Here is a tiny trained network, its code and every weight. The questions are about switching its units off for an input and a target symbol, where a switched-off unit gives its printed mean instead of its output.

import numpy as np


def w(rows, s, z=0):
    codes = np.array(rows[::2]) - 128.0
    scale = np.full(codes.shape[1], s)
    scale[-1] = z or s
    return codes * scale


def f(y):
    return y / 2 * (1 + np.tanh(0.7978845608 * (y + 0.044715 * y**3)))


def softmax(a):
    e = np.exp(a - a.max(-1, keepdims=True))
    return e / e.sum(-1, keepdims=True)


def log_softmax(a):
    a = a - a.max(-1, keepdims=True)
    return a - np.log(np.exp(a).sum(-1, keepdims=True))


def net(x, mask):
    ids = ['γζθστφ'.index(c) for c in x.split()]
    T = len(ids)
    res = E[ids] + P[:T]
    u = 0
    for l in range(2):
        q, k, v = (res @ M[l].T for M in (Q, K, V))
        z = softmax(np.where(np.tri(T) > 0, q @ k.T / 4**0.5, -1e9)) @ v
        res = res + np.where(mask[u], z, O[l][:, -1]) @ O[l][:, :-1]
        u += 1
        y = f(res @ A[l][:, :-1].T + A[l][:, -1])
        res = res + np.where(mask[u : u + 8], y, B[l][:, -1]) @ B[l][:, :-1]
        u += 8
    return log_softmax(res[-1] @ U[:, :-1].T + U[:, -1])


Q, K, V, O, A, B = {}, {}, {}, {}, {}, {}
E = w([
[229,142,205,195,111,100,137,76,88,88],'γ',
[44,163,46,183,58,71,179,124,108,140],'ζ',
[91,144,213,94,43,211,216,121,208,85],'θ',
[133,148,43,56,213,157,71,103,31,116],'σ',
[177,114,217,105,213,170,41,133,254,154],'τ',
[42,131,21,83,24,154,129,217,183,225],'φ',
],0.0054)
P = w([
[113,70,150,132,110,117,127,138,108,100],'0',
[73,78,138,159,147,114,138,230,97,57],'1',
[195,55,36,72,162,255,196,132,214,176],'2',
[215,211,141,125,87,81,106,103,112,111],'3',
[42,174,146,159,90,163,49,73,109,146],'4',
[159,172,103,9,210,91,231,73,212,204],'5',
],0.0063)
Q[0] = w([
[135,16,188,207,62,81,217,236,227,94],'0.h0',
[162,243,103,105,146,111,74,21,81,181],'0.h0',
[113,2,155,164,102,127,195,244,179,77],'0.h0',
[92,116,33,7,214,196,70,124,37,121],'0.h0',
],0.0054)
K[0] = w([
[67,114,173,238,78,159,153,165,197,130],'0.h0',
[214,161,115,74,138,62,91,55,61,147],'0.h0',
[47,98,144,205,109,171,162,192,188,122],'0.h0',
[122,116,41,1,206,124,109,140,62,128],'0.h0',
],0.0064)
V[0] = w([
[107,3,124,131,163,111,154,224,121,76],'0.h0',
[131,240,101,120,125,123,74,57,105,186],'0.h0',
[163,250,129,127,118,134,82,35,129,197],'0.h0',
[78,141,93,131,100,73,138,161,134,188],'0.h0',
],0.005)
O[0] = w([
[129,23,113,179,151,165,134,253,102,82,255],'0.h0',
[118,217,102,105,128,79,104,51,132,173,124],'0.h0',
[142,231,137,87,131,78,108,20,147,177,29],'0.h0',
[61,119,84,126,92,99,144,191,152,216,9],'0.h0',
],0.0043,0.00067)
A[0] = w([
[66,145,88,201,50,50,91,161,68,131,157],'0.n0',
[130,144,254,177,139,150,46,117,106,49,251],'0.n1',
[148,181,142,92,128,83,143,89,156,156,225],'0.n2',
[110,130,87,128,169,134,96,140,79,98,196],'0.n3',
[138,141,177,186,62,95,172,126,99,74,194],'0.n4',
[80,145,156,125,29,164,142,146,153,117,199],'0.n5',
[129,106,75,119,132,143,145,155,161,182,176],'0.n6',
[79,150,124,130,103,172,79,97,115,159,232],'0.n7',
],0.0085,0.0029)
B[0] = w([
[218,213,6,205,84,73,176,150,111,208,192],'0.n0',
[136,98,226,106,155,130,62,69,143,13,255],'0.n1',
[114,195,133,79,125,57,147,107,141,151,250],'0.n2',
[123,133,67,138,191,136,95,149,65,82,223],'0.n3',
[168,135,168,162,36,91,221,104,120,45,181],'0.n4',
[141,136,99,109,3,169,169,123,173,155,176],'0.n5',
[102,79,140,63,126,207,134,159,158,99,195],'0.n6',
[97,164,103,130,104,173,77,77,130,153,209],'0.n7',
],0.0053,0.0032)
Q[1] = w([
[101,175,155,71,119,22,156,109,192,203],'1.h0',
[134,55,104,202,149,253,89,162,57,54],'1.h0',
[97,250,180,69,109,16,83,50,138,154],'1.h0',
[113,6,95,119,184,210,184,226,167,163],'1.h0',
],0.0058)
K[1] = w([
[51,143,101,172,76,191,63,6,118,188],'1.h0',
[187,91,145,79,185,81,192,255,134,73],'1.h0',
[136,158,145,113,99,158,84,20,181,175],'1.h0',
[95,78,112,158,141,134,148,211,80,88],'1.h0',
],0.0069)
V[1] = w([
[178,108,198,161,49,123,189,121,192,98],'1.h0',
[99,113,140,63,233,162,37,119,87,106],'1.h0',
[60,114,102,13,108,253,111,176,216,176],'1.h0',
[123,71,199,85,118,187,118,146,235,120],'1.h0',
],0.0051)
O[1] = w([
[81,182,148,202,235,172,219,133,100,186,108],'1.h0',
[238,95,57,135,48,41,71,160,179,125,172],'1.h0',
[217,243,133,80,110,254,103,205,147,71,3],'1.h0',
[214,244,117,188,181,163,140,233,135,184,37],'1.h0',
],0.0048,0.0031)
A[1] = w([
[228,158,37,106,60,121,127,192,155,170,157],'1.n0',
[138,227,173,95,195,209,167,139,117,75,138],'1.n1',
[120,80,94,165,165,47,180,133,139,252,179],'1.n2',
[205,134,204,206,193,78,73,126,118,98,67],'1.n3',
[63,59,190,109,171,118,154,76,112,91,108],'1.n4',
[248,218,56,177,133,138,132,221,149,225,212],'1.n5',
[103,167,69,186,171,136,249,142,89,254,8],'1.n6',
[166,62,80,89,46,69,79,103,121,73,225],'1.n7',
],0.0052,0.0013)
B[1] = w([
[120,120,153,52,54,116,152,158,29,146,175],'1.n0',
[169,182,151,82,148,183,113,131,171,39,158],'1.n1',
[122,132,63,189,157,129,216,103,131,189,153],'1.n2',
[97,117,201,103,185,127,46,139,149,126,161],'1.n3',
[75,70,181,73,124,115,121,102,72,148,176],'1.n4',
[107,129,255,90,91,47,35,230,75,225,150],'1.n5',
[219,121,92,204,183,43,50,156,239,173,172],'1.n6',
[177,84,88,106,87,84,91,92,169,83,253],'1.n7',
],0.0057,0.006)
U = w([
[5,71,212,83,156,127,156,93,28,140,70],'γ',
[133,117,41,219,177,106,176,101,188,205,231],'ζ',
[135,216,117,106,141,213,217,124,128,16,174],'θ',
[205,76,75,92,54,94,105,95,163,57,148],'σ',
[168,161,174,169,207,114,19,177,251,150,5],'τ',
[141,158,156,102,66,125,124,210,3,223,115],'φ',
],0.0043,0.0014)

Each question gives the input, a string of symbols that net reads in full, and the target symbol t.
The units are the heads (4 rows each of Q, K, V and O) and the neurons (one row each of A and B). Each row of codes is followed by its name. A weight is (code - 128) times the scale printed after its matrix; where a second scale follows, it is the last column's (O, A, B and U).
mask holds one flag per unit, layer by layer, with each layer's heads first. A switched-off unit (its flag False) gives its mean, the last column of its rows in O or B, instead of its output. The means were averaged over made-up inputs and are rounded, as every weight is.
A unit's drop is (log p(t) with every unit on - log p(t) with that unit switched off) / (log p(t) with every unit on - log p(t) with every unit switched off).
The circuit of an input: a set's keep is (log p(t) with only the set's units on - log p(t) with every unit switched off) / (log p(t) with every unit on - log p(t) with every unit switched off). Starting from the 12 units with the biggest drops (on a tie, the unit counted first), units are removed one at a time, each time the one whose removal leaves the highest keep (on an exact tie, the one counted first), for as long as the keep stays at least 0.8.
circuit, biggest first: the units of the circuit, biggest drop first
most important unit: the unit with the biggest drop
k most important neurons: the k neurons with the biggest drops, biggest first
top k neurons in layer l: the k neurons of layer l with the biggest drops, biggest first
input σ ζ φ, target γ: circuit, biggest first => 0.n0, 1.h0, 0.h0, 0.n4
input σ σ σ σ φ ζ, target θ: circuit, biggest first => 1.h0, 0.n5, 1.n1, 0.n7
input ζ σ θ σ σ φ, target σ: circuit, biggest first => 1.h0, 0.h0, 1.n7, 0.n7
input σ σ σ φ, target φ: most important unit => 1.n5
input σ θ σ γ θ θ, target τ: top 2 neurons in layer 0 => 0.n1, 0.n5
input ζ τ ζ, target φ: top 2 neurons in layer 1 => 1.n5, 1.n0
input σ τ γ γ γ φ, target ζ: 2 most important neurons => 0.n1, 1.n2
input σ γ θ, target ζ: 3 most important neurons => 0.n1, 0.n4, 1.n6
input θ σ σ σ φ τ, target θ: top 2 neurons in layer 0 => 0.n0, 0.n5
input γ φ σ, target θ: 2 most important neurons => 0.n0, 1.n1
input θ φ γ σ ζ ζ, target γ: 3 most important neurons => 0.n0, 1.n4, 0.n6
input γ γ γ, target ζ: 4 most important neurons => 0.n1, 0.n4, 1.n2, 1.n6
input σ φ τ, target θ: 2 most important neurons => 0.n0, 1.n1
input σ θ θ, target τ: top 3 neurons in layer 0 => 0.n1, 0.n4, 0.n5
input γ τ σ γ σ τ, target σ: top 2 neurons in layer 0 => 0.n7, 0.n3
input σ γ γ σ σ, target σ: 2 most important neurons => 1.n7, 0.n7
input ζ σ σ σ τ θ, target φ: 3 most important neurons => 0.n1, 1.n5, 1.n0
input φ φ γ σ φ γ, target θ: 4 most important neurons => 0.n0, 0.n5, 1.n1, 0.n7
input γ σ σ θ, target θ: 2 most important neurons => 1.n1, 0.n5
input γ θ γ ζ σ φ, target σ: 2 most important neurons => 1.n7, 0.n7
input γ σ γ τ σ ζ, target σ: 2 most important neurons => 0.n7, 1.n7
input γ σ θ τ ζ θ, target γ: top 2 neurons in layer 1 => 1.n4, 1.n7
input σ σ θ θ θ, target θ: top neuron in layer 0 => 0.n5
